nopir: [ -88  -89   14  106  -24  -67   42   92   60  112  -35   64    5   61
  -63 -112  -11  -20   42   79  -12    2   35 -104   61   47  -89   19
   31]
pib: [-110  -28  110   79  -87   73   -1  -40  -84  -30  -77 -110  -77  -81
  116    4   57    3  -81    6   12  106  -22 -118   35   29  101  -15
  102]
dezom: [ 67 106 -35 -33  43 -32  15  -1  78  31  38 -51 -70  95 110  39 -47   3
 103 106  28 -88 -82 -57 -17 -24  41  25  20]
Kanuz: [  -6   29  -46  -26  -19   10   50    3  -18   99  -60  -41  -36   57
  -56    0  -71   57   65  -97 -115  101   44   10  -76  -12   11  -38
    7]
zaz: [  15 -104   26   57  -20    0  -13  107    3   -8   30   81  -39   95
   40  -48  108  101  118  -58    0 -112 -114    1  -70  -53   23   -5
   16]
bapa: [   0  -45  -53   36   47   37  -54 -110  113    4   88   12   40   65
  -91  -59 -102   16   53   -1  113  -24   81  -92  -16 -101  -81  -27
   89]
fuf: [  52    1  -75   73  106   44   16   47   65   -6  106   16  -71   80
  111   64   15  -20   41   28   95 -107   25 -104   19  -56   66  -57
   17]
Boli: [ -47  -98   94  -16   54  -70 -107   38   70   53  -82  -97  -15  -18
   20  -92   39  -25  -16  -25  -51   18  -94  -96  109  -65  -67   70
   19]
Siro: [  95   15  -39   55   43   36 -111  -84  -22  108  -40  -41   84   95
   49  -13  -59 -116   43   50   19   90  -32 -115  -88  -70  -45   56
    7]
present: [-115  101]
yes
present: [-24 106]
no
present: [-115  -32   90   19]
no
loc: [26]
zaz, 3
loc: [-102]
bapa, 17
present: [-40 -41  84]
yes
loc: [17]
fuf, 29

lugi: [-36  18  -2  14  36 -15  -9  -5 -65  -3   0 -10  -9  -3  -2 -27   5 -16
  27   9   4 -24   3 -36 -17  -6  11 -21  16  -1   3   2  -9   3]
feki: [-17  18  -2  54 -12  14  -9 -89   0  -3   0  -2  -9  -3  -2 -20   5  -3
   7  18   4  19  -7  40  -1  49  -9  -3  16  -4  -9   3  12  12]
duga: [  0   8  -2 -29  15  -9  -9  72   0  -3   0  -2   1  -3  -2  -4   5  -3
   7  -6   4  -4  -7 -16  -1 -16  -1  -3 -14  12  -9   3  -2   3]
kasob: [  0  18  -2  14   4  -9  -9 -33  15  -3   0  -2  -9  -3  -2  -5   5  -3
   7   9   4  19  -7  21  -1  25  -6  -4  17  15  -9   3  11   3]
nizog: [  0 -44  -2 -55   4  -9   8  40   2  -1  -2  -2  11  19 -25  -5 -17  -3
   7   9   4 -70  -7   2  -1 -36  -6 -17  16 -21  -9   3  11  -4]
kode: [ 10  -3  -2  14 -50  21  -9 -42  87  -3   0  -2  -9  -3  -2  10  -5  12
   7   9   4  19 -22  10  -1 -21  -6  -3  29  -7 -30   3  11   3]
Sof: [  0  18  -2  35 -16   4  -9 -58   0  -3   0  -2  -9  -3   5  -5   5  -3
   7   9   4  49  -7  21  -1  25  -6  -3  16  15  -9   3  11   3]
loc: [-20]
feki, 16
loc: [87]
kode, 9
present: [  5 -20]
no
asked: [ -1  -2  -2  11  19 -25  -5 -17  -3   7   9]
nizog
asked: [  2  -1 -36  -6 -17  16 -21  -9   3  11]
nizog
asked: [  0  18  -2  35 -16   4  -9 -58   0  -3   0  -2  -9  -3   5  -5   5  -3
   7   9   4  49  -7  21  -1  25  -6  -3  16  15  -9   3  11   3]
Sof
loc: [-10]
lugi, 12

tebu: [ 6  1  9 18  0 13  8  5 12  5  2 24 88  5  0  0  0 12  4  8 40 56 98  0
  0  6  1  0 13 15]
vofov: [ 4  4  9  8  0 18  8 11 18 16  2 14 86 10  9  0  4 22  0  1 51 51 92  0
  0 18  5  0  7 25]
Dor: [ 4  1  0  8 14  8 18  5 12  8 53 49 99 65  9  4  4  9  4  5  0  5 13  4
  0  9 19  4 16 49]
suru: [ 4  1  4  5  0  8 18  7 40  5 14 43 83 50  4  4  0  9  0  8  0 15 31  9
  4  9 32  0 13 36]
gub: [ 6  8  4  8  8  4  5  0 40  8  2 17 68  5  0  4  0 22  4 37  9  2 23  4
  0  9  5  0 20 13]
Kub: [  2   4   0  13   0   8  12  19  36   8   9  11 112   0   0   4  17   9
   0  11  64  67  66   0   0  12   1   0  13  18]
vub: [27 18  0  5  8  1 18  0 87 23 14 17 40 77  0  0 17 -1  4 46  9  5  4  4
  0 12  8  4 53 15]
present: [13  8]
yes
loc: [10]
vofov, 14
present: [4 9 4]
yes

tusaf: [-19 -11  76 -37   2   2 -24  -6  -3 -18  37  11   0 -15   8   0  15 -19
 -29 -21   8  24  10  -9 -36  -5  -5  10  10   1   0  -9 -23]
Pemip: [-18  -6  26  38  -7  34 -11  25  14 -42  36  12  -1 -13   4   0  14 -17
   1 -18  10  20  10  -9 -33  -4  -5   9   7   3   0  -8 -21]
tolo: [ -10   18  -10    6  -13 -100    4  -16  -63   50   35   11   15   -5
  -22   -5   -7  -19  -11   76  -37    2    2  -23   -6   -3  -18    1
    0  -82   -5   -3  -22]
loc: [50]
tolo, 10
present: [11  0]
yes
loc: [18]
tolo, 2
present: [10  1  0 -9]
yes
present: [-5 -5 10 10]
yes
asked: [-29 -21   8  24  10  -9]
tusaf
asked: [-19 -11  76 -37   2   2 -23  -6  -3 -18]
tolo

gov: [  6   1   3 -72 -13 -81 -38 -61]
Lek: [124  57 -50   6  25  86   0  -7]
sutu: [-65 -62  87 -57  36 -62 -19 -42]
gupi: [ 28   9  92 -42  -9  14 -45 -30]
dafol: [24 -9 20 -1 48 32 20 12]
tolem: [-60  -8 111 -47  45 -30   7 -12]
sepav: [ -4  -9 -26  49 -26  -3  70  82]
kasor: [ 28   9  92 -42  -9  -1  90 -26]
bib: [  4 -46 -60 124 -66  33 -12 -15]
Lipaz: [-43 -25 -28  50  -1  14 -45 -30]
kolo: [  3  84 -55 -41   1  31   0  49]
asked: [-43 -25 -28  50  -1  14 -45 -30]
Lipaz
present: [-62  36]
no
present: [ 82  70  -3 -26]
no
loc: [-28]
Lipaz, 3

loso: [ -1  32  -8   0  -9   0  -1   7   2  11  -4   5   0   3   3  13  -5  20
   2  -7  -6   4  -1 -28 -12 -14  15  13  -2   4  -3  12  11   8  12   0
   3   5  21  30  10   1  19 -14   0 -12  20 -21  -6  -1 -12  15  -7  -6
 -16 -34  -9   4   6]
rusav: [-23  12  -1 -12  29   0  21  -1 -28   1 -13 -12  -6  -8  13  10  16 -17
 -21  11   7 -10 -12  13  15 -14  -2 -28  -1 -14 -16 -13  15  -4 -33 -12
   1 -21   8   1   7 -17 -15 -17  28   6  35 -12 -37 -20  -4   7  -7   3
   7 -12   8 -12  10]
kig: [-13  15  13 -21  -8  38  -2 -19 -12  -8 -10 -26 -32   9  19  -6  15 -31
 -18  -9  -1  12  39  -6 -27 -21   4  -5  31  -3   8  -6   3 -18  12  -7
 -15  15  15  -4 -20   3 -23  -6   5  -2   1   2 -20 -30  -6   9  28  30
   0 -10 -23 -10  12]
gidun: [ -25   26   -8   55   38  -19   14  -14  -21   10   -9   22    1  -15
  -25   -8   41   -5  -54   17  -15  -39    7 -108    9    5   35    1
  -37   46  -38   29   64  -12    5   61    0  -14   -2   31    8   -1
   28  -37  -22   29   14   -7  -78   46   49  -33  -36  -24   25  -18
  -10    5  -11]
loc: [17]
gidun, 20
present: [ 8 13  0]
no
present: [  8   1   7 -18 -15]
no
present: [ -9 -18 -31]
no
present: [ -1 -12  15]
yes
asked: [-12  13  15 -14  -2 -28  -1]
rusav
asked: [-14  15  13]
loso

Sas: [-47 -25 -24 -32  16  40   3  10 -10  -3 -13  40  20  -7 -11   3  -4  -7]
gusun: [-39 -10   6 -48   8  29  29 -36 -36  11 -11  16  53 -22 -38  31  14   6]
neni: [-33 -22  -3 -27  10  30  10  -8 -22  -4 -14  30  33  -9 -20   5  33  -1]
Nukil: [-39 -27 -54 -27   1  29 -20  18  11   0 -20  46 -19 -10 -33  25  71 -20]
Tafol: [-37 -10   5 -11  -6  -2 -18  14  16  -7 -27 -13  28  -4 -27   6 100 -39]
kuvet: [-52 -20 -37 -51  -3  -6  13 -19  -9  18  15  20   9 -37 -10  18 -71  -5]
noz: [-19 -22 -43  26 -38 -47 -27  -2  24   5  10   4 -47 -19  39 -52  -2 -14]
mukas: [-27 -10  -6 -18 -13  -7   5 -37 -11  14  -2  16  16 -17  -9  -3  22   7]
sor: [-28 -15 -19 -47  -4  33  -2 -28 -14  16 -20  39  24  -9 -11 -16  43  44]
bav: [-39 -27 -54 -27   1  29 -20  18  11   0 -20  46 -19  -6  23 -38   2  18]
gofu: [-11 -11 -10 -21 -15   4  -5 -43 -13  17 -23  26  14  -8  -4 -30  81  40]
rulem: [-36 -28 -33 -10  15  39 -24  42   7 -18 -13  40 -12   6  11 -29  14  -9]
present: [  8 -48   6 -10]
no
asked: [-36 -28 -33 -10  15  39 -24  42   7 -18 -13  40 -12   6  11 -29  14  -9]
rulem
asked: [-27 -10  -6 -18 -13  -7   5 -37 -11  14  -2  16]
mukas

